Below are the code and all the weights of a small trained network. Each question names an input and a target symbol and asks about switching units off, where a switched-off unit gives its printed mean instead of its output.

import numpy as np


def w(rows, s, z=0):
    codes = np.array(rows[::2]) - 128.0
    scale = np.full(codes.shape[1], s)
    scale[-1] = z or s
    return codes * scale


def f(y):
    return y / 2 * (1 + np.tanh(0.7978845608 * (y + 0.044715 * y**3)))


def softmax(a):
    e = np.exp(a - a.max(-1, keepdims=True))
    return e / e.sum(-1, keepdims=True)


def log_softmax(a):
    a = a - a.max(-1, keepdims=True)
    return a - np.log(np.exp(a).sum(-1, keepdims=True))


def net(x, mask):
    ids = ['ΓΛΞΨΩαδμπ'.index(c) for c in x.split()]
    T = len(ids)
    res = E[ids] + P[:T]
    q, k, v = (res @ M[0].T for M in (Q, K, V))
    z = softmax(np.where(np.tri(T) > 0, q @ k.T / 3**0.5, -1e9)) @ v
    res = res + np.where(mask[0], z, O[0][:, -1]) @ O[0][:, :-1]
    y = f(res @ A[0][:, :-1].T + A[0][:, -1])
    res = res + np.where(mask[1:17], y, B[0][:, -1]) @ B[0][:, :-1]
    return log_softmax(res[-1] @ U[:, :-1].T + U[:, -1])


Q, K, V, O, A, B = {}, {}, {}, {}, {}, {}
E = w([
[201,102,148,129],'Γ',
[138,118,190,126],'Λ',
[178,131,193,129],'Ξ',
[151,143,143,54],'Ψ',
[228,135,148,137],'Ω',
[82,251,102,128],'α',
[73,78,73,58],'δ',
[45,101,135,103],'μ',
[173,96,52,56],'π',
],0.023)
P = w([
[102,157,126,75],'0',
[86,124,79,144],'1',
[109,113,96,188],'2',
[94,103,101,211],'3',
[81,98,101,226],'4',
[67,94,107,237],'5',
[41,96,98,255],'6',
],0.0087)
Q[0] = w([
[88,171,123,119],'H1',
[130,176,192,254],'H1',
[240,112,134,66],'H1',
],0.0061)
K[0] = w([
[65,181,83,29],'H1',
[84,254,39,141],'H1',
[77,194,70,75],'H1',
],0.0097)
V[0] = w([
[170,197,26,173],'H1',
[68,183,52,146],'H1',
[254,128,62,110],'H1',
],0.0084)
O[0] = w([
[91,112,83,222,214],'H1',
[139,86,135,166,255],'H1',
[85,182,2,109,82],'H1',
],0.0098,0.0078)
A[0] = w([
[57,46,171,152,66],'N1',
[203,221,99,189,97],'N2',
[118,57,116,170,73],'N3',
[100,11,109,160,157],'N4',
[72,20,148,27,56],'N5',
[109,232,130,107,2],'N6',
[120,53,49,103,30],'N7',
[214,127,148,193,132],'N8',
[116,95,134,155,143],'N9',
[152,184,143,159,194],'N10',
[56,171,94,74,6],'N11',
[140,119,114,181,75],'N12',
[165,79,115,174,13],'N13',
[127,76,29,146,237],'N14',
[82,167,65,182,94],'N15',
[45,109,65,156,64],'N16',
],0.012,0.0063)
B[0] = w([
[112,152,64,104,219],'N1',
[27,166,133,189,217],'N2',
[178,169,164,127,197],'N3',
[145,200,175,110,254],'N4',
[108,76,102,193,202],'N5',
[2,210,158,134,137],'N6',
[46,179,87,157,169],'N7',
[20,59,71,89,244],'N8',
[46,95,57,54,192],'N9',
[189,176,61,84,209],'N10',
[71,122,184,136,158],'N11',
[190,75,151,126,198],'N12',
[127,141,233,211,173],'N13',
[248,166,76,128,249],'N14',
[99,77,179,112,253],'N15',
[207,77,158,131,230],'N16',
],0.0092,0.0098)
U = w([
[233,115,237,159,130],'Γ',
[85,5,162,104,142],'Λ',
[80,173,182,66,143],'Ξ',
[167,186,203,78,253],'Ψ',
[158,102,191,223,105],'Ω',
[123,126,88,148,121],'α',
[56,253,140,202,110],'δ',
[99,41,103,100,188],'μ',
[154,209,137,128,36],'π',
],0.011,0.005)

Each question gives the input, a string of symbols that net reads in full, and the target symbol t.
The units are the heads (3 rows each of Q, K, V and O) and the neurons (one row each of A and B). Each row of codes is followed by its name. A weight is (code - 128) times the scale printed after its matrix; where a second scale follows, it is the last column's (O, A, B and U).
mask holds one flag per unit, heads first, then neurons. A switched-off unit (its flag False) gives its mean, the last column of its rows in O or B, instead of its output. The means were averaged over made-up inputs and are rounded, as every weight is.
A unit's drop is (log p(t) with every unit on - log p(t) with that unit switched off) / (log p(t) with every unit on - log p(t) with every unit switched off).
The circuit of an input: a set's keep is (log p(t) with only the set's units on - log p(t) with every unit switched off) / (log p(t) with every unit on - log p(t) with every unit switched off). Starting from the 12 units with the biggest drops (on a tie, the unit counted first), units are removed one at a time, each time the one whose removal leaves the highest keep (on an exact tie, the one counted first), for as long as the keep stays at least 0.8.
units of the circuit, in order: the units of the circuit, biggest drop first
most important unit: the unit with the biggest drop
k most important neurons: the k neurons with the biggest drops, biggest first
drop of u: that unit's drop, to one decimal
input δ Ψ Ψ δ Λ Ξ, target μ: units of the circuit, in order	[N8]
input α Γ Ω μ Ξ Ω α, target Ω: units of the circuit, in order	[H1 N16]
input Ω δ α Ξ Ψ, target Ψ: units of the circuit, in order	[N8 H1]
input Ψ Ω α Ξ δ, target α: 2 most important neurons	[N14 N7]
input Ξ μ Ω, target Λ: 2 most important neurons	[N8 N14]
input Ψ δ Γ, target μ: 2 most important neurons	[N8 N4]
input δ Ξ Γ, target μ: 2 most important neurons	[N4 N8]
input Ξ Ω Ξ Ω π, target α: 4 most important neurons	[N7 N4 N14 N3]
input Ξ Ξ Ω, target δ: 2 most important neurons	[N2 N16]
input δ Ψ π Ω Ω, target α: 2 most important neurons	[N4 N8]
input δ Ω Ξ α π, target π: 2 most important neurons	[N14 N8]
input α Ξ Ξ μ δ, target α: drop of N7	0.3
input δ Ω δ Ω, target μ: drop of N8	0.8
input Ξ Ω Γ Ξ, target δ: drop of N12	0.1
input Γ Ω Ω, target δ: most important unit	N2
